Below is a small trained network, with its code and all its weights. Each question gives an input and a class and asks what happens when units are switched off, that is, made to give their printed mean instead of their output.

import numpy as np


def w(rows, s, z=0):
    codes = np.array(rows[::2]) - 128.0
    scale = np.full(codes.shape[1], s)
    scale[-1] = z or s
    return codes * scale


def f(y):
    return np.maximum(y, 0)


def log_softmax(a):
    a = a - a.max(-1, keepdims=True)
    return a - np.log(np.exp(a).sum(-1, keepdims=True))


def net(x, mask):
    res = np.array(x, float).reshape(1, 6) / 4 @ E
    y = f(res @ A[0][:, :-1].T + A[0][:, -1])
    res = res + np.where(mask, y, B[0][:, -1]) @ B[0][:, :-1]
    return log_softmax(res[-1] @ U[:, :-1].T + U[:, -1])


A, B = {}, {}
E = w([
[110,200,205,18,143,116,72,188,115,149],'x0',
[160,63,166,156,38,47,37,80,117,192],'x1',
[191,174,43,110,216,106,108,103,165,219],'x2',
[128,133,122,134,128,130,118,127,127,120],'x3',
[123,117,120,144,173,107,104,141,102,105],'x4',
[71,175,145,147,153,8,149,101,195,90],'x5',
],0.012)
A[0] = w([
[127,198,186,144,149,14,163,100,144,105,3],'neuron 0',
[115,106,188,86,149,144,160,90,137,158,70],'neuron 1',
[22,75,183,145,25,152,149,185,71,15,113],'neuron 2',
[186,51,41,221,116,140,199,104,144,117,86],'neuron 3',
[103,72,89,139,184,163,210,64,160,113,94],'neuron 4',
[165,66,66,232,136,139,173,49,125,129,56],'neuron 5',
[189,152,133,100,111,189,77,206,61,174,66],'neuron 6',
[97,182,218,23,134,124,52,208,111,153,58],'neuron 7',
[67,210,132,90,118,1,134,122,194,96,83],'neuron 8',
[172,88,103,124,121,218,101,166,27,179,22],'neuron 9',
[125,126,112,160,136,29,180,52,189,74,21],'neuron 10',
[78,192,114,110,245,195,215,140,195,58,151],'neuron 11',
[137,174,71,66,177,226,236,192,88,47,171],'neuron 12',
[149,55,58,224,82,134,179,77,128,63,82],'neuron 13',
[132,156,233,20,93,121,75,211,118,81,56],'neuron 14',
[144,80,138,113,104,45,52,39,78,203,142],'neuron 15',
[154,83,248,160,101,129,123,97,97,94,128],'neuron 16',
[250,53,92,59,107,202,112,135,22,137,44],'neuron 17',
[160,228,116,42,166,91,79,174,109,210,102],'neuron 18',
[232,151,24,122,203,112,105,95,200,227,103],'neuron 19',
[157,46,121,131,34,45,42,79,86,186,151],'neuron 20',
[126,129,151,146,101,59,96,93,143,121,99],'neuron 21',
[195,174,71,115,196,106,116,139,173,224,109],'neuron 22',
[41,103,202,154,91,181,147,171,118,43,83],'neuron 23',
[171,73,160,148,74,53,13,102,120,214,172],'neuron 24',
[181,75,100,137,107,219,106,119,70,121,81],'neuron 25',
[154,69,168,124,70,100,53,85,113,138,129],'neuron 26',
[201,151,21,104,205,105,108,109,150,220,106],'neuron 27',
],0.0099,0.0042)
B[0] = w([
[46,54,139,144,100,95,72,61,165,166,185],'neuron 0',
[150,148,134,127,141,124,106,134,135,112,140],'neuron 1',
[73,228,129,85,97,65,255,100,15,55,252],'neuron 2',
[217,134,209,177,223,177,133,100,116,175,217],'neuron 3',
[181,150,134,166,158,137,129,177,137,170,187],'neuron 4',
[214,166,209,200,191,177,114,144,95,166,210],'neuron 5',
[88,55,187,160,78,56,64,90,146,195,194],'neuron 6',
[178,124,207,226,232,230,142,139,84,216,220],'neuron 7',
[39,49,204,159,24,119,26,49,168,213,213],'neuron 8',
[41,59,162,117,52,69,63,68,174,193,200],'neuron 9',
[79,60,207,152,53,42,66,75,175,198,195],'neuron 10',
[147,68,61,63,92,200,65,224,227,101,249],'neuron 11',
[160,82,46,71,82,196,80,236,216,100,253],'neuron 12',
[200,124,207,198,200,152,129,113,84,177,222],'neuron 13',
[219,159,218,207,189,173,163,122,57,190,214],'neuron 14',
[139,98,58,79,101,190,119,213,191,135,218],'neuron 15',
[110,205,84,98,134,96,168,145,122,51,192],'neuron 16',
[12,19,186,120,86,77,34,77,162,160,215],'neuron 17',
[193,151,194,215,204,207,186,105,55,116,217],'neuron 18',
[103,191,83,106,127,64,226,86,53,56,241],'neuron 19',
[147,124,102,119,127,162,123,218,140,105,241],'neuron 20',
[119,90,110,89,77,137,115,126,163,171,172],'neuron 21',
[70,182,120,83,98,61,226,121,63,62,217],'neuron 22',
[70,188,88,62,123,87,204,129,58,45,214],'neuron 23',
[145,111,36,51,128,212,165,220,210,120,238],'neuron 24',
[61,105,153,155,54,68,94,54,160,156,197],'neuron 25',
[127,115,64,89,129,184,161,167,157,108,202],'neuron 26',
[89,201,122,63,111,93,213,103,41,63,227],'neuron 27',
],0.0091,0.02)
U = w([
[158,100,31,52,102,196,96,252,199,104,229],'0',
[83,211,115,84,102,68,212,91,32,49,181],'1',
[219,141,198,207,200,182,121,113,74,194,4],'2',
[36,62,162,125,48,51,27,38,176,187,14],'3',
],0.014,0.0024)

Each question gives the input, the list of numbers given to net, and the class t.
The units are the neurons (one row each of A and B). Each row of codes is followed by its name. A weight is (code - 128) times the scale printed after its matrix; where a second scale follows, it is the last column's (A, B and U).
mask holds one flag per neuron, in row order. A switched-off neuron (its flag False) gives its mean, the last column of its row in B, instead of its output. The means were averaged over made-up inputs and are rounded, as every weight is.
A unit's drop is (log p(t) with every unit on - log p(t) with that unit switched off) / (log p(t) with every unit on - log p(t) with every unit switched off).
The circuit of an input: a set's keep is (log p(t) with only the set's units on - log p(t) with every unit switched off) / (log p(t) with every unit on - log p(t) with every unit switched off). Starting from the 12 units with the biggest drops (on a tie, the unit counted first), units are removed one at a time, each time the one whose removal leaves the highest keep (on an exact tie, the one counted first), for as long as the keep stays at least 0.8.
circuit, biggest first: the units of the circuit, biggest drop first
most important unit: the unit with the biggest drop
k most important neurons: the k neurons with the biggest drops, biggest first
drop of u: that unit's drop, to one decimal
input [-1,-6,-6,3,6,-1], class 0: 4 most important neurons	neuron 12; neuron 11; neuron 19; neuron 27
input [1,-4,4,5,-8,5], class 3: most important unit	neuron 8
input [2,-6,8,7,0,-4], class 1: 3 most important neurons	neuron 19; neuron 27; neuron 22
input [6,-7,8,6,-4,-3], class 1: 3 most important neurons	neuron 22; neuron 27; neuron 19
input [-8,7,8,-5,8,-3], class 1: 3 most important neurons	neuron 19; neuron 27; neuron 22
input [7,-6,-7,-3,-8,-8], class 3: 3 most important neurons	neuron 6; neuron 17; neuron 9
input [-8,8,-3,4,3,2], class 0: 2 most important neurons	neuron 24; neuron 15
input [6,-4,0,-5,1,-7], class 3: 3 most important neurons	neuron 17; neuron 9; neuron 6
input [8,-7,-6,-5,2,-5], class 2: 4 most important neurons	neuron 14; neuron 7; neuron 24; neuron 15
input [-4,-7,3,5,-8,7], class 0: 2 most important neurons	neuron 11; neuron 12
input [6,5,5,1,-6,-1], class 2: 3 most important neurons	neuron 18; neuron 7; neuron 12
input [4,-2,-2,5,1,4], class 2: 4 most important neurons	neuron 14; neuron 17; neuron 7; neuron 9
input [4,0,4,-1,2,-1], class 1: 4 most important neurons	neuron 22; neuron 3; neuron 27; neuron 13
input [3,-8,-6,-3,8,3], class 0: circuit, biggest first	neuron 12
input [2,-6,2,0,-7,-8], class 3: drop of neuron 17	0.1
input [0,5,6,3,-4,-2], class 1: drop of neuron 19	2.6
input [0,6,8,-3,-3,-8], class 1: drop of neuron 22	1.2
